Levels
[ 226  -49  -61  258  263  -21 -189 -122  -54  -43   48  218  -98  -89
    3  413  129   62   10   96  253  112   17  -13  -52  -53 -176  -35
   28   86   89  -94 -246  142  115 -272   -3   11  -58 -180   93   70
  129] : 0
[-110  -38  -14 -241 -103 -174  133    8  -97    4 -105  -42   32 -143
 -101 -258  -29  114  -93  -80 -291  -66   67  196   -4 -236   33   57
   44  120   59   71  147   48  -60    6  140  -95  144  -17  109   -1
 -101] : 14
[  33 -470  100  -40  -24 -395  146 -171 -298 -105 -314  -58  198  233
  201 -501  -91   19 -455  176 -177  299  205   33   78  -42   42   96
   28  -98  477 -104 -198  306   21   55  233  -58 -196 -188  354 -177
 -226] : 25
[  74   68  -16 -135   75  123  -78   15  -40  192   83  -15 -332  -45
  -89  254   52  -26  279 -172  351 -116 -324   41  -82   21 -186 -250
  144  -73 -222   86  162 -389   27  -10 -243  116   81  143 -336  257
   43] : 13
[ -85  119   48 -167 -107   -3    2   12  -52  154 -236 -192 -166  180
  120   66   49  -75  152 -198  136 -236 -143  182  105   78  129 -198
   65   49  -37  -74  190 -383  -80   59 -239  108 -121  189  193  178
  -91] : 23
[ 268  -73  233  177   54   82   72 -230   90 -163  -10  327  -80  -20
   60 -163 -331   28    2   69  -25  219 -131  -53 -267 -241 -398 -132
   80 -259 -221  176 -207  359  274 -227  111    4  146 -139 -106  -92
  153] : 8
[ 431   74  182  221  306  -78  192   18 -135 -136   10  223 -167  -43
  -17  352  117  100  -37  -52  292  101  -13 -180  -77 -174 -387 -150
  118   -2   -3 -108   48   86  254 -129  -38  -87 -127  -37 -395  346
  298] : 14
[  21 -490   62  -67   13 -323  100 -119 -247  -32 -239  -60  208  162
  176 -457  -44   73 -413  171 -175  293  143   87   40  -59   80   98
   15  -92  426  -86 -197  296   -2   -4  209  -60 -137 -124  294 -155
 -259] : 25
[ 214 -164 -155   -4   15 -200  201   71  100 -169  -21  142   66 -116
  127   84  -35   -5 -158   85  -64  214  106  251 -207 -106 -156  101
  162   68   47  182  -79  179  -30 -190  206   43   28 -128  237   77
   65] : 22
[-162   62  -96 -137  -16   92 -252 -174    3  103  100  138 -281 -212
 -223   84   12  123  263  -42   69  -94 -199  107   19 -133  -66 -113
   50   38 -176   98  -43 -103   55  -92  -18   41  227  -44  -43   -2
  -64] : 7
[-187  -65 -173 -260   98  -63   36  110  -15  202 -105 -158  -16 -171
 -114  113  137  320  115 -133  -16  -97  -11  295  -57  -60   91  -27
  -12  248  -59 -101   36  -70 -117   34 -266   28   71   79  -75  142
 -100] : 18
[-362    2  -19 -118 -160 -231   -6 -286 -110  -92 -447  -17  -63  128
   32 -237  -39  181   10  -44 -112  -70  154  162  219  -29  153  -48
  -28  193  129 -246 -177   96   85  155  -30   73 -219 -113  453 -104
 -123] : 26
[  46 -299  305  -23   56  -90   38 -241 -251   25 -153   35   63  100
    3 -531 -218  137 -213   67 -185  181  -40 -109  -26 -228 -120  -63
  -41 -234  149  -36 -134  320  153   -8   85 -132   76 -103  -98 -204
 -147] : 9
[ 235   10   76  189  231  -55  101 -162  -19 -207    4  351 -170 -157
 -111  189  -52  221   31   31  147  191   16 -106 -151 -228 -436  -94
   80   14 -121  -23 -191  320  308 -125   27  -31   14 -200 -301  117
  272] : 11
[-225   46  119 -162  -90 -157  163 -114  -96   39 -508 -230  -22  228
   97 -172 -140  151   55 -188  -58 -159  100  166   61   36   61 -139
  -52  155    6 -232  -11  -52   -2  260 -367   83 -186   -2  220  -10
  -38] : 21
[-261   48   23 -198    0  -49   11 -137  -75   70 -199  -22  -96 -117
 -193 -146  -41  328  137 -138 -128 -120   -1  123   24 -180  -13  -87
  -50  156 -107 -126  -21   75   71  102 -167  -24   86  -23  -91  -17
  -50] : 12
[-237   72   36 -124  -74   -8  -70 -135  -43  122 -311  -99 -143  141
   79  -27   43  113  167 -141   79 -173  -91  169  148   35  172 -187
  -11   87  -39 -204  -17 -165   27   55 -229  106 -164  124  229   73
 -129] : 25
[ 117   -3  -76   96   79   44 -207 -203   29  -55  130  276 -258 -133
  -91  239  -42  -10  150   71  215   87 -137    9  -86  -87 -266  -90
  108  -41 -115  143 -183   31  133 -191   59   73  132 -184   14    3
   97] : 4
[ 544  108  132  197  184 -174  212  172 -178 -137   24  106 -162   86
  160  478  262 -212 -147  -55  346   22    5  -98   43  -53 -226 -102
  209   13  194  -26  267 -217   76 -168   89  -72 -235   51  -61  474
  238] : 21
[ 347 -208  234  138  133  -34  339  -18  102 -158 -109  194  198  -42
  162 -263 -306  160 -210   52 -214  302   22   63 -391 -296 -340  -15
   44 -174 -121  114 -163  541  191 -234  100  -69  101  -75 -131  -39
  141] : 14
[  57  -83 -143 -185  -78 -109  123   53   57  -45   70   80  -41 -212
  -60  -58  -81   -6  -20  -28 -118   59  -28  243 -196 -163 -161   50
  164   32  -82  269   77    9  -61  -99  174   20  213  -60   36   46
    9] : 14
[ 366   57  198  280  357  -61  166  -89 -112 -189  -22  321 -156  -90
  -72  296   60  254  -18   -9  240  168   22 -220  -96 -240 -438 -144
   60   18  -46 -169 -114  298  358 -136  -45 -101 -104 -124 -441  254
  324] : 12
[-201  -67  -97 -159 -185 -211  -41 -100  -97  -44 -155   40    5  -41
   39 -230  125   31 -123   23 -216  -43   72  235  218 -142  261   65
   55  119  227  -33   17   13  -40 -101  323  -36  -50    8  507  -17
 -240] : 26
[ 224  -34  -29  267  214  -37 -144 -150  -32  -99   12  241  -72  -79
   25  336   60   49  -18  107  179  122   48  -11  -62  -85 -194  -19
   28   74   76  -67 -257  210  136 -271   43   -2  -46 -214  151   24
  145] : 0
[-218  -58 -115 -268  -79 -272  148   48 -103   17 -250 -161   94  -92
  -51 -145   64  206 -102  -88 -271  -96  203  300   67 -125  166   95
   -6  296  161  -84   78   34 -141   95   -9  -55   11  -40  277   15
 -133] : 20
[ -30  -81 -279 -212   66  -93   43   90   41   54   84   35 -113 -287
 -164  197   83  162   98  -53   49   30  -33  257 -163  -85 -134   25
  133  172 -102  130   24  -61  -75  -42  -30   63  167  -45 -120  147
   13] : 15
[ -71  -95 -355 -210  -93 -150  -44   88   73    8   81   60  -66 -232
  -17  150  168  -13    3   31  -34   19   -4  370  -11  -52  103  105
  172  177   54  187   38 -129 -158 -170  230   71  101  -15  338  115
 -129] : 24
[-272  144  237  -62    4  114 -144 -362  -99  103 -301   13 -257  101
 -135 -155 -183  267  304 -165   61 -178 -152  -59   90  -92  -87 -297
 -102   -8 -221 -219 -136   14  228  154 -375   47    2  -23 -129  -87
  -11] : 8
[ -97  -25  164  -74  -89  -48 -141 -240 -172   27  -90   54  -81    7
  -73 -299  -97   20  -29    3 -178  -62  -56    6  128 -212   30  -55
  -22  -60   92   22   -8   66   61  -63  132  -97  127  -84  193 -160
 -150] : 5
[ -13   86   19  -20  123  265 -384 -160  -44  278  125   53 -407  -19
 -116  326   80    9  395  -98  435 -146 -415  -30   28   47  -98 -309
   46 -111 -230   -1  -16 -356   77 -110 -306  121  103  101 -224  132
  -40] : 4
[ 266 -225  108   13   57  -55  298   32  111  -97  -64  122  168  -72
  138 -236 -267   92 -176   27 -206  247    4  160 -372 -236 -269   20
   85 -133 -109  190  -94  374   71 -197  109  -26  147  -53  -53  -35
   73] : 15
[ -95 -108 -248 -243  145  -39    9  148   14  205   15 -102  -62 -232
 -130  241  172  271  135 -101   91  -29  -66  288 -122  -26    7  -26
   49  211  -85  -18   24 -114 -119  -15 -231   62  108   69 -166  195
  -68] : 18
[ 297 -226  187   57   87   -3  293    3  112  -87  -74  143  176  -49
  154 -283 -302  117 -167   37 -209  266  -40  114 -395 -259 -291  -23
   61 -194 -146  171 -122  428  121 -225   85  -40  147  -33 -111  -52
   79] : 14
[-106  -87 -277 -307  -59 -192   93  171    7   65    2  -92   29 -246
  -83   50  128  106  -39  -60 -164  -52   69  379  -56 -109  101  124
   98  253   64  129  142  -98 -218  -47   83   -3  152    5  187  110
 -115] : 19
[ 372   76  217  279  345  -48  152  -95 -115 -183  -16  321 -181  -80
  -73  301   65  224  -10  -16  255  151    7 -227  -86 -237 -433 -158
   66    1  -48 -156  -91  264  357 -135  -41 -102 -103 -109 -432  260
  320] : 12
[-351  -11  -19 -139 -142 -246   33 -246 -113  -76 -460  -58  -28  124
   30 -228  -49  198   -5  -53 -134  -72  184  181  194  -25  149  -38
  -37  217  132 -242 -160   98   55  183  -74   62 -199 -118  433  -99
 -123] : 25
[-247  -37 -270 -168   20   17 -220  -43   38  159   -5   58 -168 -179
  -71  185  261  212  195  -28  123  -60 -136  278  108  -18  201  -61
   49  173  -40  -87  -90 -125  -20 -146  -20  100   -2  108  160  135
 -191] : 26
[ -80 -258   68 -179  -88 -427  286 -139 -267 -153 -365 -119  120  115
    4 -464 -212   90 -309    4 -267  122  281   77   -8 -105 -116   93
   31   74  285  -45  -51  227   -6  264   67  -54  -68 -259  175 -164
  -57] : 15
[ 141   24   16  115  236  100 -159 -187  -31    7  127  284 -330 -146
 -168  319   32  164  226    3  348   93 -202 -114  -79 -108 -347 -196
   80  -54 -194   -2 -164   40  250 -128 -116   48   73 -101 -364  136
  157] : 8
[-177   -8 -234 -124    3   41 -364  -65  -33  216   78  -27 -124 -175
 -110  214  169   21  164  -13   65 -154 -108  239   68  -12  169   -6
    3  166   36   21  -40 -202 -143 -175  -30   54  142  -18  293  -18
 -169] : 0
[ 105  170   96  -12   17  259 -364 -147  -79  243  138   28 -482  107
  -27  332   40 -253  381 -133  509 -202 -474  -82   62  102 -136 -360
  135 -216 -206  101  137 -564   49  -93 -241  151   59  142 -135  184
   -4] : 4
[-328  -20  -72 -137 -187 -245  -35 -249 -114  -98 -348   25  -61   57
   18 -234   22  120  -36  -10 -142  -60  143  185  245  -60  190   -1
   15  183  175 -169 -120   66   51   80  128   43 -169  -95  500  -83
 -167] : 26
[-180  -63 -168 -297  -73 -241  137  117  -62   44 -140 -136   85 -171
  -77  -96   96  177  -88  -83 -271  -90  155  335   24 -154  156  121
   28  283  131    4  131   -6 -179   26   53  -64   88  -10  233   53
 -137] : 19
[  93 -128 -274 -141   59 -187  156  116   61  -64   62   75  -33 -256
  -70  195   45   90  -32    5   11  123   70  269 -213  -90 -191   93
  167  170  -25  184   -4   34  -83  -78   75   58  124 -124   -3  136
   76] : 17
[  99 -134 -278 -155   21 -207  171  130   69  -80   51   58  -12 -237
  -41  161   22   54  -59   10  -23  125   83  292 -216  -85 -171  113
  180  162   -3  208   11   31 -106  -79  105   57  119 -125   66  119
   61] : 18

Levels
[ 109   37 -168   99  -65  -18  167 -174    3 -152   65   22   26  -39
    0  168  -65  -31  116 -135   32  212  100   25  -47  171  -31  -12
  -40 -167 -136   -1   67   20  -76    4  -97 -174 -165  209 -164  303
   56] : 15
[  35   71  -54   59  -54   -9   98  -17  -40   91  -24   42 -111  145
    7   63 -138  -45  118  -31  -70   93  -71  -25   65   90  -45 -150
    2  -97  -22  -25  103   99   26   23  -24   62  -87   21 -210  -39
  126] : 2
[  80  203  -87  -90  290  286   -4  132 -375  256   34  203 -618  188
 -166  197  -71  258   77 -434  -27  367  -53  -33  527  419    0  -68
  240 -411  282 -240  260  119  129  556  135  119  115   22 -290  -22
   38] : 17
[  74   59  138 -145  265  276  163  -17 -297  278 -143  135 -356  189
  124   -3 -140  306  -65  -97 -152 -160  171 -277  269  191  193  154
 -101 -178  310  122   30 -126  448  341  146   20  146  406   21   87
   40] : 10
[   5   26  172   20   14   59  175   -9  -43  115  -93  -22   35   60
  215   19 -136   -6    7  114  -97 -161   90 -133  -98    2   83   19
 -100   15   73  192   33  -99  230 -112  -21  -36   24  238  -28   46
   73] : 5
[  85  -52 -124  162  -86  -33  221 -339    6    8  -38   58   56   61
  123   55 -246  -17  109  122  -79   61  193 -184   -4    1  116  -47
 -262  -66  -77   69   64  -59  171  -77  -34   -2 -260  409 -117  241
  168] : 4
[   7  -81  284   11 -171 -109  302  -36  224 -195  -94 -236  500 -156
  417  -64  -28 -187  -87  283  -30 -431   94  -64 -607 -134  -11  160
 -139  246 -191  492 -163 -200   83 -516 -202 -321  115  255  188  197
   -4] : 8
[ -51  150  508 -103   16  279  134  259 -188   96 -234 -188   32  -23
  218   28  -41  -42   -7 -129    3 -277   56 -180   96  155    9  119
  180  -36   98  186  -13  -75  231   17   34  192  331  157  -69 -197
   49] : 5
[  19  129   73   31  -17   25  112   11  -95   98  -68   99  -20  203
   41   50  -80   82  115    9 -172 -153  146   13  -52    7  134  -63
 -162  -77  167  131   -4  -37  168    1   53 -145 -200  168 -145  100
    5] : 4
[-340   55  234    6    2 -254  -54  -93  359  -34  140   75 -198 -281
  293  160  174  261 -111 -153  -77  455   90  -18  231  115 -478 -184
  312 -165  -30  122  204  179  -67  -47  362  207  282 -411 -198  175
 -181] : 16
[  75   63 -252   40 -178 -113  103  -72   53  -63   40   50  -84  193
 -104  -25 -106  -93  133 -108  -23  139 -224   70    4  141 -172 -229
   68 -106 -173  -43   30  226 -157   78  -74    7 -104 -159 -211  -79
  108] : 0
[  83  105  -92    6  -37   29   78   59   -9 -146   79  -46   -6  -34
  -40  163   33  -48   89 -239   72  180  -74  162  -72  217 -122  -26
  165 -180  -92  -13   74   65 -180   19 -112 -190  -18  -41 -186  155
   -1] : 17
[ 110 -125  -89   63   40  -96  265 -233   75   86   -6   70   81   97
  265  -39 -201   50  -42  330 -169 -213  119 -124 -360 -125  174   71
 -366   98   24  288   -9 -194  261 -238 -114 -340 -150  408  132  320
   72] : 8
[   5   -6  207  -38   37   91  170  -59  -11   92 -132  -75  106   24
  307  -47 -105   57  -67  141  -99 -293  137 -144 -157  -20  112  142
 -123   41   76  287  -42 -192  251 -110  -10  -79   58  317   55  125
   37] : 7
[  66   30   54  -79  -51  200   50   38   29   23 -150 -170   46  -99
   93  203   70  113    6 -248   17  -96   12   39   89  133  -55  336
   -6 -284  -94   -3  -69 -115  -44   37   44  -41  -78  209 -149  269
   61] : 13
[  25  108   45    5  -55   -8   98  108   42 -119   41 -102  104  -62
   79  133   58  -97   50 -119   37   41  -56  161 -233  136 -122    7
  137  -59 -105  107   30   22 -163 -117 -146 -232   29  -39 -129  131
  -34] : 15
[ -15   30  115  -37   35  122   45 -122    0  117 -129 -112  107   48
  301  -80  -97   76  -42  127  -95 -249  112  -60 -124  -26  111  112
  -78   18   68  225  -19 -195  151  -40   -8    1  -56  269  -37  124
   34] : 5
[  73  188  -64  -61  193  221    7  129 -268  173   30  124 -423  131
 -121  202  -27  179   86 -368  -20  268  -35   42  340  334  -12  -28
  183 -346  192 -170  191   86   52  384   78   12   35   22 -264   48
   20] : 16
[   9  216  141 -154   29  113  -18  453  -41  -47   31 -154  -48   -8
  -23  132  176  -59   11 -317   72  -18 -292  314 -163  238 -206   17
  398 -135   23   46   35   85 -243   12 -120 -236  237 -341 -165  -84
 -101] : 18
[ 115   25 -157   94  -55  -13  195 -266  -26 -163   47   46   40  -18
   33  110  -88   11   96  -96   10  151  187  -39  -53  160   19    3
 -108 -142 -116   62   34  -17   -5   31  -80 -176 -177  304 -120  342
   40] : 14
[  56  136  -19  -14  -17   47   72  158  -28 -102   68  -46  -42  -26
  -40  175   51  -53   83 -253   59  165 -103  176  -65  226 -139  -37
  216 -170  -55  -10   87   87 -162   19 -101 -181   54 -108 -193   88
  -14] : 17
[  32   52  -55   78 -160  -75  115  -15   72  -29  -15  -51   70   74
   46   43 -101 -151  116   16  -22   40 -122   44 -124   42 -103 -134
   13  -27 -150   34   46   96  -94 -130 -115  -15 -100  -33 -187  -17
  112] : 2
[  71   94 -111   44   -2   47   92  -10 -128  152  -25  107 -247  218
  -71   63 -170    5  137 -102  -76  144  -93  -54  193  152  -16 -168
    6 -166   35 -102  134  134   66  165    4  100  -97   31 -239  -78
  146] : 2
[ 114  352 -270  -38 -109  -50   26   29 -251  -27   21  437 -237  614
 -492   19   38  292  323 -360 -303 -125  165  297  132  146  186 -293
 -255 -344  337  -18 -163  213    9  436  221 -399 -610  -75 -350  133
 -144] : 0
[-207   -2  -45   60 -138 -308   32 -224  317    5   95  139 -237   -6
  137  -22  -49  110   -5  -42 -106  398 -106 -103  260   85 -427 -352
  178 -107 -156   25  153  309  -64   32  254  328  120 -382 -220  -57
   17] : 0
[  66  107  -34  -11  -90  -12  100  129   47 -216   81 -108   91  -75
  -18  146   78 -116   68 -224   96  112 -124  215 -204  200 -168  -20
  208 -121 -142   51   33   72 -240  -76 -164 -260   44 -119 -150  125
  -28] : 18
[  31  218 -108   13  -94  -42   26  -11  -94   24  -12  209  -92  340
 -174   45   -8  155  207 -152 -214  -80  121  170   42   52   89 -188
 -165 -200  180   36  -57  103   11  161  128 -201 -403   -9 -280  120
  -57] : 2
[ -10   -4  227   -5   27   49  202  -21  -12  109 -112  -28   43   22
  275    7 -122   36  -37  137 -110 -213  123 -177 -111  -16   79   73
 -115   32   72  250    7 -131  275 -140    6  -50   87  276   29   83
   51] : 6
[-322   56  240    3   31 -232  -44  -84  323   -1  135   86 -233 -263
  294  155  150  257 -113 -141  -83  452   80  -38  237  121 -454 -184
  313 -156  -11  116  215  179  -34  -32  349  217  298 -389 -187  150
 -171] : 16
[ 101   39 -146  125 -211 -231  301   93   26  -72   90  157 -200  174
 -206  119 -163 -229  200 -131  -19  293 -293  -61   66  190 -258 -364
   71 -107 -212  -94  124  384  -56  -41  -92    3   62 -228 -196 -211
  184] : 0
[  61  136  -33  -23    4   15   92  137  -43 -141  102  -28  -39   -8
  -28  118   39  -73   64 -218   66  163 -115  167 -127  240 -137  -91
  236 -120  -46   38   94   96 -165   26 -141 -220   91 -117 -151   64
  -38] : 18
[  54   31  191 -109  224  238  184  -37 -252  264 -157  110 -256  165
  182  -20 -163  260  -66   -8 -161 -212  194 -295  189  116  210  143
 -143 -116  291  175   20 -158  475  222  138   20  128  428   39   82
   53] : 8
[  30   63  -47   60  -89    4   86  -19   -4   67  -47   -4  -65  106
   17   71 -122  -54  110  -49  -48   78  -82  -13   63   88  -70 -110
   17 -116  -63  -29   77   89  -11    3  -21   81  -94   14 -218  -28
  130] : 2
[ 110   69 -161   18  -58   15  116  -40    8 -201   86  -36   10  -40
  -53  144    3  -44   90 -237   85  206  -42  132  -65  224 -116  -19
  120 -197 -132  -16   57   62 -175   39 -124 -197  -55   27 -173  213
   14] : 18
[  81   42 -232   34 -175  -67   80  -73   70  -28    2    3  -91  145
  -90   14 -107  -74  128 -145   -2  159 -229   41   94  147 -187 -156
   72 -162 -194  -92   44  199 -158   89  -44   87 -111 -127 -240  -63
  147] : 0
[ -41  155  269  -55   32   98   45  347  -69  220 -102  -95  -44  121
  142   61  -17  -64   29   15  -93 -197 -168   72 -127   29  -29  -25
  128   11  123  121   59   -2   70 -105  -53  -37  133 -108 -124 -187
   28] : 4
[ -11  159   26  -61  -76   -6   -1  274   11   94  -23  -69 -107  170
  -19    7   -4 -107   75 -113  -35  -16 -351  163  -56  117 -209 -170
  246  -51  -40   -1   52  188 -163   13  -72   24   96 -346 -217 -269
   50] : 1
[  14   30  219  -16   25   77  172   43  -43  114 -114  -53   70   57
  246    4 -107   11  -20  124 -106 -260   89 -108 -156  -17  103   74
 -101   37   93  241   -8 -139  240 -132  -31  -95   54  249   10   57
   47] : 6
[  38   81 -104   72  -91  -95  124  -28    0    6   40   59  -98  162
  -12   -5 -143 -115  123  -10  -48  132 -139    2  -31  114 -110 -265
   66  -24  -76    8  105  183  -41    2  -85   17  -32  -97 -191 -111
  100] : 1
[  89  144  -10  -13   -3   87   92  153  -84  -55   30  -71    0   11
  -19  163   30  -74   88 -200   46   60  -79  161 -127  201  -53   20
  138 -141  -43   14   58   28 -130    8 -154 -220   -8    6 -167  101
    3] : 15
[ 300   29   65  -60   19  270  328  122 -285    9 -186 -152  229  182
   88  -24 -181 -179   55   84    0 -531   16  -64 -413   58  347  269
 -231   61   33  238 -149 -258  225 -103 -356 -407  -49  575  119   88
  148] : 8
[  66  130  -35  -33  -26   79   45  138  -22 -105   45  -76  -29  -41
  -42  184   68  -21   77 -291   72  156  -99  178  -22  229 -141   22
  205 -217  -64  -37   65   57 -179   48  -79 -150   17  -77 -210  123
   -6] : 17
[  22   25  249 -116   66   97  184   85  -24   49 -113  -93   74   18
  270  -37  -15   49  -99   68  -81 -343   42  -83 -237   38   47  173
  -38   47   67  319  -82 -152  188  -97  -55 -200  185  220  109   98
  -24] : 10
[  65   54 -220   51 -151 -110   94  -73   56  -36   37   41  -85  173
  -69  -16 -118 -100  124  -77  -25  154 -218   46    5  127 -171 -228
   69  -88 -166  -41   60  207 -137   54  -75   37  -88 -145 -216  -79
  120] : 0
